Facts:
diskun	ψ	mugrem; nudum	ψ	zimu; rodisti	ψ	stutrir; forasti	ψ	toves; vodri	ψ	stiren; breter	ψ	gadun; brutribin	ψ	ripla
druti	ψ	nubres; flilom	ψ	moplur; peflis	ψ	gura; dropeska	ψ	nasil; pokar	ψ	momel; gridi	ψ	stebul; pleviber	ψ	skopam
vuske	ψ	bregrek; bregrek	ψ	raklin; gima	ψ	troflugi; tarelun	ψ	gridi; pubra	ψ	nustul; soskaser	ψ	gegren; raklin	ψ	foflu
grides	ψ	rulu; rigrur	ψ	favisun; velo	ψ	gaflo; grilom	ψ	zifis; kosek	ψ	fluku; nagretis	ψ	modotri; bodus	ψ	neni
momel	ψ	vuske; skazol	ψ	nabin; listu	ψ	tofiflor; tugok	ψ	trizer; stiren	ψ	flotribrul; trogor	ψ	brivubra; pokom	ψ	troben
dagrem	ψ	vodri; tupan	ψ	kaskar; dibran	ψ	pliklas; kodre	ψ	tugok; skenor	ψ	mostuk; mugrem	ψ	plolum; stugrul	ψ	kidru
putim	ψ	grilom; muvo	ψ	putim; tofal	ψ	razo; neklom	ψ	bodan; gregapo	ψ	pigor; fluze	ψ	bafos; klemove	ψ	ragrin
bribis	ψ	klikles; fafor	ψ	flusun; drilelek	ψ	bropus; klikles	ψ	peplon; ligan	ψ	tofal; tofiflor	ψ	breter; sigru	ψ	vogrim
trizer	ψ	trefin; rusak	ψ	butrase; diskem	ψ	gadrok; bafos	ψ	kazes; gratra	ψ	potri; plenifis	ψ	plalir; trefin	ψ	nedritu
troben	ψ	gratra; toves	ψ	bretruta; troflugi	ψ	listu; suzon	ψ	godrotron; gruzul	ψ	kaplam; lefur	ψ	kluko; potri	ψ	brutribin
gitol	ψ	gruzul; plalir	ψ	kibas; fluplen	ψ	rodus; kuzer	ψ	skodi; gegren	ψ	bribis; sumem	ψ	lerar; kaskar	ψ	stefin
guskir	ψ	trepaflel; bralo	ψ	tradrek; grefa	ψ	zotras; bropus	ψ	sumem; nedritu	ψ	pleviber; brivubra	ψ	gagruva; zitik	ψ	giku
mostuk	ψ	kuzer; gezi	ψ	diskun; stefin	ψ	skazol; nustul	ψ	suli; nubrik	ψ	radrik; fluskek	ψ	tromus; lare	ψ	flilom
tulal	ψ	brasuk; drafumom	ψ	gevom; favisun	ψ	dagrem; kidru	ψ	dropeska; druda	ψ	groskigol; ragrin	ψ	guskir; luklok	ψ	nagretis
lerar	ψ	kosek; neni	ψ	klemove; nabin	ψ	grumodrim; gulon	ψ	grides; gazu	ψ	druti; toba	ψ	tupan; suli	ψ	gregapo
radrik	ψ	dudor; pople	ψ	mutru; brebes	ψ	kledres; stutrir	ψ	gezi; gadrok	ψ	bralo; zimu	ψ	zelas; videm	ψ	muvo
suseplel	Θ	grilom; rodisti	Θ	pubra; forasti	Θ	stiren; vodri	Θ	kluko; vodri	Θ	bodan; modotri	Θ	grides; modotri	Θ	girem
gaflo	Θ	gima; gima	Θ	tarelun; gima	Θ	dagrem; troku	Θ	tarelun; trasten	Θ	tarelun; pubra	Θ	tarelun; soskaser	Θ	ligan
skiser	Θ	drilelek; grides	Θ	klemove; rigrur	Θ	ligan; butrase	Θ	zimu; kosek	Θ	tarelun; bodus	Θ	tarelun; skazol	Θ	dagrem
skazol	Θ	kluko; bradri	Θ	trasten; stiren	Θ	stutrir; pokom	Θ	tarelun; pokom	Θ	stutrir; dudor	Θ	bodan; kledres	Θ	ligan
flusun	Θ	tarelun; flusun	Θ	rigrur; flusun	Θ	troflugi; flusun	Θ	trasten; dagrem	Θ	tarelun; tupan	Θ	gima; brigron	Θ	tarelun
brigron	Θ	ligan; kodre	Θ	grides; skenor	Θ	tarelun; skenor	Θ	klemove; stugrul	Θ	kodre; stasibor	Θ	tarelun; muvo	Θ	stutrir
tofal	Θ	tarelun; zotras	Θ	tarelun; fluze	Θ	girem; kluko	Θ	trasten; ligan	Θ	tarelun; lagrer	Θ	gruvasan; diskem	Θ	tarelun
bafos	Θ	stebul; bafos	Θ	butrase; bodan	Θ	dagrem; troflugi	Θ	tarelun; rekor	Θ	bralo; suzon	Θ	tarelun; gitol	Θ	trepaflel
gitol	Θ	troflugi; fluplen	Θ	stiren; fluplen	Θ	groskigol; bretruta	Θ	bralo; kuzer	Θ	gegren; gruvasan	Θ	bropus; kaskar	Θ	tarelun
kaskar	Θ	drilelek; nasil	Θ	drilelek; bralo	Θ	trasten; grefa	Θ	trasten; bropus	Θ	tarelun; bropus	Θ	trasten; nedritu	Θ	stebul
nedritu	Θ	skenor; zitik	Θ	tarelun; gavor	Θ	trepaflel; gavor	Θ	nasil; moplur	Θ	klemove; moplur	Θ	drilelek; druda	Θ	skenor
grupul	Θ	kodre; grupul	Θ	gegren; radrik	Θ	nedritu; radrik	Θ	zotras; flutoron	Θ	trasten; pople	Θ	stebul; pople	Θ	trepaflel
brebes	Θ	tarelun; stutrir	Θ	groskigol; stebul	Θ	tarelun; zimu	Θ	stebul; videm	Θ	stebul; vugupe	Ξ	skopam; suseplel	Ξ	gevom
diskun	Ξ	lefen; tradrek	Ξ	luklok; gadun	Ξ	nopleba; ripla	Ξ	deplin; nudum	Ξ	trekigur; rodisti	Ξ	lefen; forasti	Ξ	zotras
vodri	Ξ	bromek; rodus	Ξ	drigran; breter	Ξ	nopleba; modotri	Ξ	lovi; brutribin	Ξ	deplin; druti	Ξ	peflis; nubres	Ξ	peflis
flilom	Ξ	peplon; peflis	Ξ	kade; dropeska	Ξ	plizak; skopam	Ξ	drofus; pokar	Ξ	lagrer; gridi	Ξ	suzon; pleviber	Ξ	drofus
droful	Ξ	trefin; gaflo	Ξ	klemove; vuske	Ξ	lagrer; bregrek	Ξ	lagrer; gima	Ξ	nopleba; troku	Ξ	kidru; tarelun	Ξ	suzon
pubra	Ξ	fesus; soskaser	Ξ	ratruk; pliflon	Ξ	neni; zifis	Ξ	bogru; skiser	Ξ	baskik; raklin	Ξ	lagrer; grides	Ξ	stoselo
rigrur	Ξ	bromek; velo	Ξ	klemove; butrase	Ξ	diskun; grilom	Ξ	bogru; kosek	Ξ	trasten; gagruva	Ξ	guskir; trastim	Ξ	putim
trolek	Ξ	stutrir; kaplam	Ξ	zitik; nagretis	Ξ	lovi; skodi	Ξ	bafos; bodus	Ξ	triru; momel	Ξ	lagrer; skazol	Ξ	kosek
demugu	Ξ	stasibor; trepaflel	Ξ	triru; bradri	Ξ	godrotron; listu	Ξ	nopleba; trenur	Ξ	pokar; tugok	Ξ	drofus; stiren	Ξ	bromek
trogor	Ξ	guskir; pokom	Ξ	deplin; dudor	Ξ	voklen; kledres	Ξ	giku; flusun	Ξ	plolum; dagrem	Ξ	bromek; tupan	Ξ	kosek
brigron	Ξ	betos; godrotron	Ξ	kastozu; dibran	Ξ	lerar; kodre	Ξ	drofus; skenor	Ξ	bafos; mugrem	Ξ	lefen; brege	Ξ	grupul
stugrul	Ξ	plizak; putim	Ξ	bogru; stasibor	Ξ	girem; muvo	Ξ	bogru; tofal	Ξ	dropeska; neklom	Ξ	skiser; gregapo	Ξ	fesus
flotribrul	Ξ	bromek; zotras	Ξ	rakle; fluze	Ξ	tronitil; klemove	Ξ	triru; pigor	Ξ	fesus; bribis	Ξ	ratruk; kluko	Ξ	nudum
fafor	Ξ	plolum; drilelek	Ξ	trasten; klikles	Ξ	ratruk; ligan	Ξ	dropeska; tofiflor	Ξ	nopleba; sigru	Ξ	rodisti; trizer	Ξ	drofus
rusak	Ξ	diskun; gura	Ξ	kade; groskigol	Ξ	nustul; diskem	Ξ	luklok; bafos	Ξ	tronitil; gratra	Ξ	deplin; plenifis	Ξ	vuske
vovo	Ξ	kezun; trefin	Ξ	drofus; kibas	Ξ	vuske; bodan	Ξ	skiser; troben	Ξ	deplin; toves	Ξ	zotras; troflugi	Ξ	nopleba
rekor	Ξ	dagrem; suzon	Ξ	kastozu; gruzul	Ξ	zitik; lefur	Ξ	nudum; potri	Ξ	deplin; gitol	Ξ	zitik; plalir	Ξ	vuske
fluplen	Ξ	drigran; pliklas	Ξ	lerar; kazes	Ξ	tronitil; bretruta	Ξ	zotras; zelas	Ξ	trekigur; kuzer	Ξ	bafos; mutru	Ξ	fluplen
fakli	Ξ	kodre; gegren	Ξ	ratruk; vogrim	Ξ	rodisti; gruvasan	Ξ	mugrem; rulu	Ξ	stoselo; sumem	Ξ	trasten; kaskar	Ξ	kosek
razo	Ξ	dropeska; nasil	Ξ	plizak; fluku	Ξ	trasten; guskir	Ξ	triru; bralo	Ξ	luklok; kezun	Ξ	bregrek; brasuk	Ξ	pigor
grefa	Ξ	rakle; bropus	Ξ	trasten; nedritu	Ξ	drofus; brivubra	Ξ	guskir; zitik	Ξ	dutran; mostuk	Ξ	bafos; gezi	Ξ	lefen
gavor	Ξ	listu; stefin	Ξ	kosek; nustul	Ξ	fesus; nubrik	Ξ	voklen; rofla	Ξ	kodru; fluskek	Ξ	flotribrul; lare	Ξ	peplon
peplon	Ξ	ratruk; tulal	Ξ	pigor; drafumom	Ξ	ladros; favisun	Ξ	bromek; moplur	Ξ	peplon; plolum	Ξ	lefen; kidru	Ξ	plizak
grumodrim	Ξ	kosek; druda	Ξ	nustul; ragrin	Ξ	triru; luklok	Ξ	lovi; lerar	Ξ	trasten; plidredrol	Ξ	kluko; gevom	Ξ	ladros
neni	Ξ	triru; nabin	Ξ	kosek; gulon	Ξ	stoselo; gazu	Ξ	peflis; toba	Ξ	kosek; giku	Ξ	dutran; zusiplam	Ξ	zifis
suli	Ξ	fesus; foflu	Ξ	lagrer; radrik	Ξ	voklen; flane	Ξ	rodus; flutoron	Ξ	soskaser; pople	Ξ	fluplen; brebes	Ξ	giku
stutrir	Ξ	lefen; tromus	Ξ	flotribrul; gadrok	Ξ	luklok; stebul	Ξ	suzon; pekil	Ξ	drafumom; zimu	Ξ	trekigur; videm	Ξ	bogru

Known rows:
fluze:   3 -32   3   7   5  10   6 -18 -26   2  -5   4  13  22 -10  -2  15 -42   6  -7  14 -13  -4 -45 -35  17   3 -38 -19  39  18  22  -6 -51 -19
nubres:  -6   3  -8   4 -28  34  -4  21 -33  24 -10  11 -37 -12  -8   3  -6 -14  11  11  33   2 -13 -22 -35  -6  24  37  -7  19  14 -10  -2 -21 -10
kuzer:   4  13 -12   1 -20  44  -9   2 -40  57 -16  42 -33  -3   2  10 -32   2 -29 -12  35  -2  -4  -8 -46  17 -32  37  30  28   8 -20 -13   6  -1
skodi:  -1 -13  -1   6 -15  27 -12  26 -44  20  -2   9 -17 -17   1  14  -4 -23  13  15  31 -10 -12 -25 -43 -20  20  50   4  13  21 -40  -7 -20 -12
trastim:  -5  -3   2  13 -11  28  -3  22 -30  16 -17  14 -25 -12  -8   8   9 -16  13  12  25   4  -6 -34 -34 -10  15  24   1  16   4 -14  -5 -21  -2
skopam:  25 -14  -9 -47 -19  27 -19  16 -19   2 -50  -5  17 -41 -10  -6  20 -21  16  26  20 -18  14 -14 -16 -27   2  65   1 -24   8 -25 -22  15 -18
plolum:   1 -16 -18 -41 -17  33  -2   6 -22  -5 -62  12  30 -31  -4   3  12 -35  22  18  23   3  18 -14 -19 -28  14  79  15 -21  22 -27 -10   4 -14
suseplel:  31 -33  11 -18  -9  35  -3  58 -49 -57 -33  38 -60 -10 -26  58  10 -13 -22  36  23  16 -41 -49 -32  50  26  14  46  20  47   5 -27 -12 -24
zusiplam:  -5  -3   2  14 -12  28  -2  22 -31  16 -16  14 -24 -11  -9   8  10 -16  14  12  25   5  -6 -34 -34 -10  15  24   1  16   4 -14  -4 -21  -2
rusak: -12   0  -2  26   1  33  -6  15 -21   6 -23  21 -13  -4  -8  15  10 -19  23   4  18  23   7 -50 -36   0  21   4  11  24  -7   0   1 -30  12
zitik:  16   7  14 -10 -15  37 -18  24  -6  -7 -33  21   0 -20 -11  12   1 -15  36 -18   7   4  19 -35  -8  -3   6  -2  15  -5  -4   7 -11 -48  17
rodisti:   2   6   3  -7 -19  42 -10  13 -11 -13 -47  29  14 -16  -4  19  -4 -26  39 -18  11  25  24 -33 -12  -2  19   5  27  -5   0  10  -3 -52  20
sigru: -11   0  -2  26   2  32  -6  14 -20   6 -22  21 -14  -4  -9  15  10 -19  23   4  19  23   7 -50 -36   1  21   4  11  24  -8   0   1 -30  12
klemove:   2   9  -1 -32  -9  37  -1  14 -14  13 -24  30  -8 -22 -41  19 -31  -7  35  -2  24   3  -7 -16 -22 -25  -2  51 -43   2  31   3  -1 -28  -7
gura:  -9   2  12  22 -18  25  10  23 -36  19 -24  20 -31  -8 -11  12  13 -12  12  14  26  11 -15 -27 -30 -15   8  10  -3  11   1  -6  -5 -26   3
stiren: -10 -16 -27  25 -13  66 -13  42 -24   9 -26   1   1 -16   8   5  31 -23   5  33  22 -28 -16 -28 -49 -23   7  61  -4   0  22 -52 -31 -15 -31
vuske:   2   5 -17 -33 -32  35  -6  33 -22  28 -38  29 -30 -10 -18   7 -16 -10  39 -15   2 -12   2 -17  -4 -17  13  35  -2 -11  31 -13   6 -35 -17
fakli:   0  -3   2  13 -14  27  -8  21 -33  17 -16  10 -23 -14  -7   9  10 -15  12  16  27   4  -7 -32 -36 -10  15  19   0  15   0 -13  -7 -19  -2

Rows:
No name comes twice in this set of rows, the named rows included.
 18  -2   6  -6 -23  29  -7  46 -28   1 -32  26  -1 -15 -25   8  -5 -19  35  -2   8 -11  16  -7 -19 -15  11  40   1 -18   9  11   3 -26  27 : trasten
 -6  -8   8  14  -9  16  14   4 -42  28 -23  25 -18   5 -16  13   5 -16   2  11  24   5 -16 -23 -36  -8  -8  -1 -11  18   9   0  -3 -23  -6 : grides
-14   4  21  21 -11  29  17  21 -27  14 -19  25 -30 -11 -15  12  12 -11  10   9  31  12 -18 -32 -28 -16   2  20 -10  15   7  -5  -7 -30   6 : brivubra
-16   2 -15   6 -30  37   2  13 -35  20 -18  16 -28  -9  -4   8  -9 -21  12  12  36  15 -10 -20 -38  -5  30  42   0  19  17  -8   3 -23  -9 : gezi
-12  -4  -3  15 -13  30   2  15 -32  14 -23  18 -18  -9  -5  12   8 -21  15  13  27  14  -4 -32 -36 -11  20  28   6  16   6 -13  -1 -22   0 : trolek
  6 -21   1  -5  -9  16 -14  21 -43  14 -10  -4  -8 -26   1   5  15 -26  10  29  33 -11  -5 -28 -41 -26  21  59   6   7  12 -44 -11   1 -15 : nedritu
 -4  -1  -9  11 -28  33  -1  30 -37  22  -7  13 -34  -6 -13  -1  -6 -18  10  10  30  -5  -8 -15 -39  -2  24  44  -8  17  16  -1   3 -18   0 : sumem
 12  11  -3 -30 -38  38 -15  27 -23  13 -30  17 -19 -28 -17  11 -22 -11  34  -2  21   0   1  -9 -14 -16  17  38  -8 -12  16  -3  -4 -32  -3 : dagrem
  6   0  -4 -21 -16  30  -7  31 -20  15 -43  29 -12 -13 -19  13  -2 -13  39 -10   0  -7   8 -25  -7 -21   4  23   3 -14  17 -12   0 -34  -5 : kezun
-14  12 -17  15 -33  72   4  32 -16  -1 -70  34  12 -11 -10  28   4 -16  33  11  11  12  -6 -10 -24 -23   1  14  -7 -25  13  -1 -16 -52  -3 : stutrir
 -3  -5  -3  29  14  18  -9  29 -27  11 -15  20 -19   0 -31  14   9 -13  33  14  10  13   7 -48 -42  -8  22  10 -13  23  -9  10  11 -17  20 : drilelek
 -2  -2  -2  -2 -32  29   0  13 -35  23  -5   7 -33  -9  -3  -2  -6 -21   4   4  35  -2 -12 -20 -32   0  22  29  -2  21  18  -7  -4 -26 -12 : moplur
  1  -8 -11 -23 -25  39 -13  17 -37   4 -36  25  20 -22  -2  29 -25 -31  36   3  23   5   5  -8 -30 -28  21  57  11 -15  30 -30  -2 -36  -7 : diskun
 27   6  -3 -14   4  32 -30   4 -20  20 -39  33  14 -10 -23  26 -21  -3  20 -10   4   1  18 -25 -29   2 -27 -17   2   3 -11  10 -12 -22  11 : kodre
  5  11 -16  18 -17  84 -23  43   8 -10 -48  22  12 -12  -7  15  14 -10  32  -8  -2 -12   8 -33 -21  -2  -7  -5  -1 -13   1   2 -30 -60   1 : fluplen

The same things again, as new rows of numbers:
Known rows:
gruvasan:  26   4  27  -1 -18 -19 -18  -7  14  20  10 -17 -23  16 -38  -6 -15  -6  -2 -14   3  20  14 -19  10  14 -24  12   0  13 -31 -17  -2  12  16   1  -3
gulon:   9  10  27 -18 -11 -20 -13  -6   2  23   8  -7 -24  14 -12   5 -31 -13   3 -15  12  33  12 -20  18   8 -15  21   9  -4 -26 -22  10  12  21  13  -9
moplur:  31  -4  20  29 -14 -46 -16   1  -3  14  11 -20 -21  17 -26  -8   8   2  -3  -7   0  17  19 -16  11  16 -32  -1   2   6 -33 -19  -7  19  11  12   2
gregapo:  23  -6  30  -8 -15 -28 -13   5  22  24  24 -15 -25  21  -5  -6   6  11 -14  -6 -14   0  28 -13  -4  20 -42   2  -1  23 -28 -15  -6  25   8  16   8
suseplel:  23   1  26   2 -16 -27 -10  -3  10  18  13 -16 -22  16 -23  -3 -12  -5  -2 -10   5  20  11 -16  12  14 -22  10   1   8 -24 -20  -1  14  14   5   1
toba:  14  11  21 -17  -8 -20 -19 -11   1  26   7 -13 -29  13  -8  12 -31 -16   3 -19  17  21  10 -14  20   6 -12  39   8 -13 -25 -22  11  17  19  12 -16
zimu:  18  -5  21  -7 -20 -16  -2 -15  13  13   8 -14 -15  29 -42   2 -22 -32   2  -7   6  16   1  -9  19  16 -29   2   6  -9 -19 -24  -9   2  -3  -7  28
brutribin:  24  -9  34 -13 -23 -17 -13  21  34  23  35 -16 -20  10  -3  -6  -3  11 -18  -5  -5   0  25  -8   3  22 -40  -3 -11  31 -27 -17  -1  27  16   3  -8
stutrir:  34  15  21  32   3 -19  26   1  16  17   4 -12 -34  29 -69   0 -20  -5   1 -13  -3  16   9 -26   2  12 -14  10   1   6 -38 -21   6   7   2 -14  13
gezi:  23   0  19  21 -15 -26 -35   2   5  17  11 -13 -22  17 -35  -6   2   0  -9  -9  -4  12  23 -21   2  17 -47  -1   7   7 -45 -18  -7  22  18   8  -3
betos:  19  10  23   7   0 -17  -4  10   9  21  20  -9 -27  18 -36   1 -19  -5  -5  -1  -3  11   4 -21   6  15 -30   8   0   0 -31 -23   8  20  14   1  19
bretruta:  26  -2  19  25 -18 -41 -24  -5  -1  18  14 -21 -20  16 -31  -8   8  -2  -4  -6   1  19  15 -17   9  17 -35   1   3   7 -32 -18  -8  19  18  10  13
stugrul:  20   8  31 -16 -12 -28  -5 -11  -1  22   4 -12 -24  13 -19   1 -28 -11   9 -16  12  35   8 -19  25   8  -8  23   5  -3 -22 -21  10   9  17  13  -9
tofiflor:  27   2  28  -1  -1 -23  -2  12  19  27  28 -13 -29  22 -24  -6   1   9 -13   3 -22  -8  17 -16  -5  21 -48   3  -6  17 -32 -18   2  29   5  13  29
brebes:  21  12  22 -12   3 -34 -20 -31 -10  20   8  -9 -17   9 -23   3 -33 -21   2 -12   5  44  14 -12  22   3  -1  38   6   9 -18 -19   6   9  16  14 -23
lefur:   9   9  28 -18 -10 -20 -13  -7   1  24   9  -6 -24  14 -12   5 -31 -12   4 -15  11  33  12 -21  19   8 -14  20   9  -5 -26 -22  10  11  22  13  -9
neni:  20  18  19  15   0 -16   2   8  16  12  15  -8 -24  24 -35   6 -18 -27  -2  -2   0  17 -14 -32 -11  17 -22   4   3   2 -27 -23   0  16  10 -17  35
nubres:  20  -2  18  24 -13 -37 -26   4   1  16  15 -15 -21  17 -22  -3   5   0  -8  -5   0  15  20 -18   4  18 -41  -2   7   4 -37 -20  -8  22  18  11   5

Rows:
No name comes twice in this set of rows, the named rows included.
 19   5  14  17   2 -29 -15 -28   4   9  10 -11 -17  22 -39   1 -19 -20  -8  -6   3  33   7 -15   5   8  -1  23   6  14 -12 -19 -13   7   6  -6  -6 : tofal
 18   4  29 -31 -15 -23  -8 -17  -2  24   5 -12 -17  16 -24   3 -34 -27  10 -14   9  29   9  -9  33  10 -24  17   6 -11 -24 -23   8   5  10  12   6 : videm
 30  -9  24   5 -28 -10 -28  38  35  19  45 -25 -18  -9  -4   2 -14   5 -20  -6  18  -4  20   3  21  22 -34   2 -22  22 -33 -20   8  33  30 -16 -35 : grumodrim
  6   9  30 -23 -12 -28  -5   0   4  21   3  -9 -20  12 -26   2 -32 -11   0 -16  12  39   5 -16  18   7 -20  34  10  -3 -28 -28  12  13  25  21  -9 : plenifis
 28   2  24  -1  -8 -32 -31 -12   0  11  10 -16 -18   9 -26  -8 -16  -9  -4  -4   2  26   0 -19  11  11  -7  26  -1  16 -13 -18  -6  19  11   8 -18 : brigron
 25   9  27 -21   0 -32 -38 -26 -15  13   0 -11 -17   5 -20  -6 -36 -16   5  -6   7  43  -7 -22  24   3   9  44   2   8  -5 -18   3  15  14  18 -33 : ligan
 37   8  32  -8  -9 -19  -1  34  35  22  40 -15 -20   8  -7  -2  -2  -7 -13   2 -14  -5   8 -16 -11  26 -47  -9 -17  33 -35 -17   7  33  14  -9  21 : guskir
 32   3  33  -9 -10   0 -11  28  36  27  34 -13 -27  12 -38  -8 -13  10 -16  -1 -18 -11  20 -14   0  23 -51  -2 -16  29 -42 -16   8  29  13  -4   4 : mugrem
 21   6  20   8  -4 -13   9  -6  10  16  13 -12 -22  29 -57   2 -25 -25   2   1  -1  12  -9 -17  14  16 -26   5   1 -10 -21 -26  -1   7  -3 -10  42 : bafos
 20   7  25  -1 -13 -25 -15   5  15  17  16 -11 -19  15  -8   2  -9 -16  -4 -10   5  21   8 -22  -2  16 -28   4   3  11 -29 -19  -2  18  18  -1   3 : pliflon
 16  -3  19  19 -15 -44 -18  10   3  14  10 -17 -17  14 -34  -7   6   2 -12  -6   1  21  13 -14   3  16 -45  11   8   5 -39 -26  -5  24  21  19   5 : kibas
 12   5  21   8 -14  -5 -17  -6  20  13   7  -8 -26  26 -43   1 -22 -12  -7 -13   7  19   7 -27  -2  13 -20   8   9   4 -29 -20  -8   9  12 -10   0 : vogrim
 27  -5  23  -6 -12 -27 -20   1  22  27  22 -22 -29  20  -1   0   5   5 -16 -10  -8 -12  26  -7  -2  18 -40  21  -2  15 -28 -16  -5  31   5  15   2 : stefin
 34   1  30   4 -17   6 -21  44  37  22  43 -15 -21  -3 -43  -7 -22   9 -17   2  -4  -5  17 -10  12  24 -50 -13 -24  30 -46 -19  14  30  27 -18 -14 : plolum
 23   2  30  -7  -3 -32   9  21  22  24  21 -17 -24  19 -40 -10   1  11 -17   1 -21  -1   9 -11  -5  19 -53  19  -4  18 -36 -25   6  31   8  22  28 : bregrek

